Here is a tiny trained network, its code and every weight. The questions are about switching its units off for an input and a target symbol, where a switched-off unit gives its printed mean instead of its output.

import numpy as np


def w(rows, s, z=0):
    codes = np.array(rows[::2]) - 128.0
    scale = np.full(codes.shape[1], s)
    scale[-1] = z or s
    return codes * scale


def norm(h):
    return h / np.sqrt((h * h).mean(-1, keepdims=True) + 1e-5)


def f(y):
    return y / 2 * (1 + np.tanh(0.7978845608 * (y + 0.044715 * y**3)))


def softmax(a):
    e = np.exp(a - a.max(-1, keepdims=True))
    return e / e.sum(-1, keepdims=True)


def log_softmax(a):
    a = a - a.max(-1, keepdims=True)
    return a - np.log(np.exp(a).sum(-1, keepdims=True))


def net(x, mask):
    ids = ['αβγδεηθλμπστφψω'.index(c) for c in x.split()]
    T = len(ids)
    res = E[ids] + P[:T]
    u = 0
    for l in range(2):
        q, k, v = (norm(res) @ M[l].T for M in (Q, K, V))
        z = softmax(np.where(np.tri(T) > 0, q @ k.T / 3**0.5, -1e9)) @ v
        res = res + np.where(mask[u], z, O[l][:, -1]) @ O[l][:, :-1]
        u += 1
        y = f(norm(res) @ A[l][:, :-1].T + A[l][:, -1])
        res = res + np.where(mask[u : u + 12], y, B[l][:, -1]) @ B[l][:, :-1]
        u += 12
    return log_softmax(norm(res)[-1] @ U[:, :-1].T + U[:, -1])


Q, K, V, O, A, B = {}, {}, {}, {}, {}, {}
E = w([
[123,33,120],'α',
[190,23,130],'β',
[124,216,135],'γ',
[157,192,166],'δ',
[161,179,162],'ε',
[249,140,80],'η',
[246,73,215],'θ',
[218,84,141],'λ',
[124,136,201],'μ',
[216,68,195],'π',
[55,202,107],'σ',
[187,180,188],'τ',
[27,102,174],'φ',
[146,131,95],'ψ',
[148,103,150],'ω',
],0.014)
P = w([
[178,35,30],'0',
[252,154,190],'1',
[230,170,172],'2',
[213,155,141],'3',
[217,144,128],'4',
[209,131,135],'5',
[198,124,113],'6',
[206,113,90],'7',
[224,104,103],'8',
],0.0028)
Q[0] = w([
[93,151,97],'L0H0',
[176,254,178],'L0H0',
[88,178,17],'L0H0',
],0.0085)
K[0] = w([
[187,145,130],'L0H0',
[151,88,1],'L0H0',
[173,169,126],'L0H0',
],0.0098)
V[0] = w([
[95,219,110],'L0H0',
[109,89,54],'L0H0',
[254,106,110],'L0H0',
],0.0037)
O[0] = w([
[195,60,188,29],'L0H0',
[148,96,65,122],'L0H0',
[215,231,2,253],'L0H0',
],0.0031,0.0027)
A[0] = w([
[129,216,87,115],'L0N0',
[147,89,64,127],'L0N1',
[134,104,72,78],'L0N2',
[121,232,143,255],'L0N3',
[30,210,2,181],'L0N4',
[40,63,80,132],'L0N5',
[58,209,248,173],'L0N6',
[100,95,45,93],'L0N7',
[66,82,220,136],'L0N8',
[167,178,241,155],'L0N9',
[63,153,143,214],'L0N10',
[234,83,147,135],'L0N11',
],0.0085,0.0019)
B[0] = w([
[180,147,181,144],'L0N0',
[112,169,93,161],'L0N1',
[119,161,83,136],'L0N2',
[181,24,239,165],'L0N3',
[54,127,254,139],'L0N4',
[238,120,124,135],'L0N5',
[136,45,32,163],'L0N6',
[135,150,115,129],'L0N7',
[118,133,51,140],'L0N8',
[61,73,159,171],'L0N9',
[165,23,176,127],'L0N10',
[85,162,176,254],'L0N11',
],0.0066,0.0071)
Q[1] = w([
[220,98,188],'L1H0',
[177,106,2],'L1H0',
[92,17,165],'L1H0',
],0.0075)
K[1] = w([
[68,214,71],'L1H0',
[167,189,212],'L1H0',
[1,89,128],'L1H0',
],0.0089)
V[1] = w([
[32,118,129],'L1H0',
[97,253,177],'L1H0',
[106,166,69],'L1H0',
],0.0061)
O[1] = w([
[57,121,131,22],'L1H0',
[81,239,152,3],'L1H0',
[100,150,1,68],'L1H0',
],0.008,0.0035)
A[1] = w([
[166,152,141,50],'L1N0',
[10,104,105,179],'L1N1',
[77,149,178,104],'L1N2',
[112,200,106,144],'L1N3',
[158,128,202,143],'L1N4',
[151,111,182,116],'L1N5',
[161,104,64,122],'L1N6',
[54,86,169,183],'L1N7',
[140,126,127,84],'L1N8',
[122,135,130,1],'L1N9',
[168,217,140,168],'L1N10',
[171,39,134,184],'L1N11',
],0.013,0.0047)
B[1] = w([
[135,133,110,132],'L1N0',
[189,189,129,130],'L1N1',
[117,161,125,124],'L1N2',
[68,82,131,125],'L1N3',
[82,161,97,186],'L1N4',
[99,140,97,171],'L1N5',
[91,166,214,158],'L1N6',
[117,159,45,151],'L1N7',
[134,132,145,126],'L1N8',
[196,13,197,114],'L1N9',
[80,110,2,154],'L1N10',
[92,170,158,255],'L1N11',
],0.0072,0.012)
U = w([
[164,85,124,106],'α',
[252,84,176,133],'β',
[132,120,132,64],'γ',
[138,118,134,66],'δ',
[142,128,136,77],'ε',
[182,175,170,63],'η',
[141,130,140,49],'θ',
[212,155,78,253],'λ',
[130,108,144,79],'μ',
[122,152,150,118],'π',
[31,138,159,45],'σ',
[117,164,165,140],'τ',
[73,37,125,225],'φ',
[73,142,84,182],'ψ',
[18,172,94,111],'ω',
],0.015,0.005)

Each question gives the input, a string of symbols that net reads in full, and the target symbol t.
The units are the heads (3 rows each of Q, K, V and O) and the neurons (one row each of A and B). Each row of codes is followed by its name. A weight is (code - 128) times the scale printed after its matrix; where a second scale follows, it is the last column's (O, A, B and U).
mask holds one flag per unit, layer by layer, with each layer's heads first. A switched-off unit (its flag False) gives its mean, the last column of its rows in O or B, instead of its output. The means were averaged over made-up inputs and are rounded, as every weight is.
A unit's drop is (log p(t) with every unit on - log p(t) with that unit switched off) / (log p(t) with every unit on - log p(t) with every unit switched off).
The circuit of an input: a set's keep is (log p(t) with only the set's units on - log p(t) with every unit switched off) / (log p(t) with every unit on - log p(t) with every unit switched off). Starting from the 12 units with the biggest drops (on a tie, the unit counted first), units are removed one at a time, each time the one whose removal leaves the highest keep (on an exact tie, the one counted first), for as long as the keep stays at least 0.8.
circuit, biggest first: the units of the circuit, biggest drop first
top k neurons: the k neurons with the biggest drops, biggest first
top k neurons in layer l: the k neurons of layer l with the biggest drops, biggest first
drop when u is switched off: that unit's drop, to one decimal
input β β τ τ, target β: circuit, biggest first	[L0N3 L1H0]
input θ β λ, target λ: circuit, biggest first	[L0H0 L0N3]
input ε β ω, target ω: top 2 neurons	[L1N4 L1N7]
input ψ ε φ, target φ: circuit, biggest first	[L0N10 L0N6]
input ω ψ ε β τ, target ω: top 3 neurons	[L1N10 L0N9 L1N4]
input β α ε, target β: circuit, biggest first	[L0N3 L1H0]
input β α α, target β: top neuron in layer 1	[L1N4]
input α α τ τ η ω, target ω: top 3 neurons	[L0N11 L0N3 L1N7]
input φ φ τ, target φ: top 2 neurons	[L0N9 L0N6]
input α ω τ β, target ω: top 2 neurons in layer 0	[L0N11 L0N3]
input η β β λ, target λ: top 2 neurons in layer 1	[L1N11 L1N10]
input ω μ β β τ η τ, target ω: top 2 neurons in layer 1	[L1N4 L1N10]
input η β β α, target β: top 2 neurons	[L1N4 L0N5]
input β β β β λ δ, target β: top neuron in layer 1	[L1N6]
input ω β β, target ω: top 2 neurons in layer 1	[L1N6 L1N10]
input φ γ π, target φ: drop when L1N6 is switched off	0.1
input γ φ μ, target φ: drop when L0N6 is switched off	0.4
input β μ β β β β φ τ τ, target β: drop when L0N4 is switched off	0.2
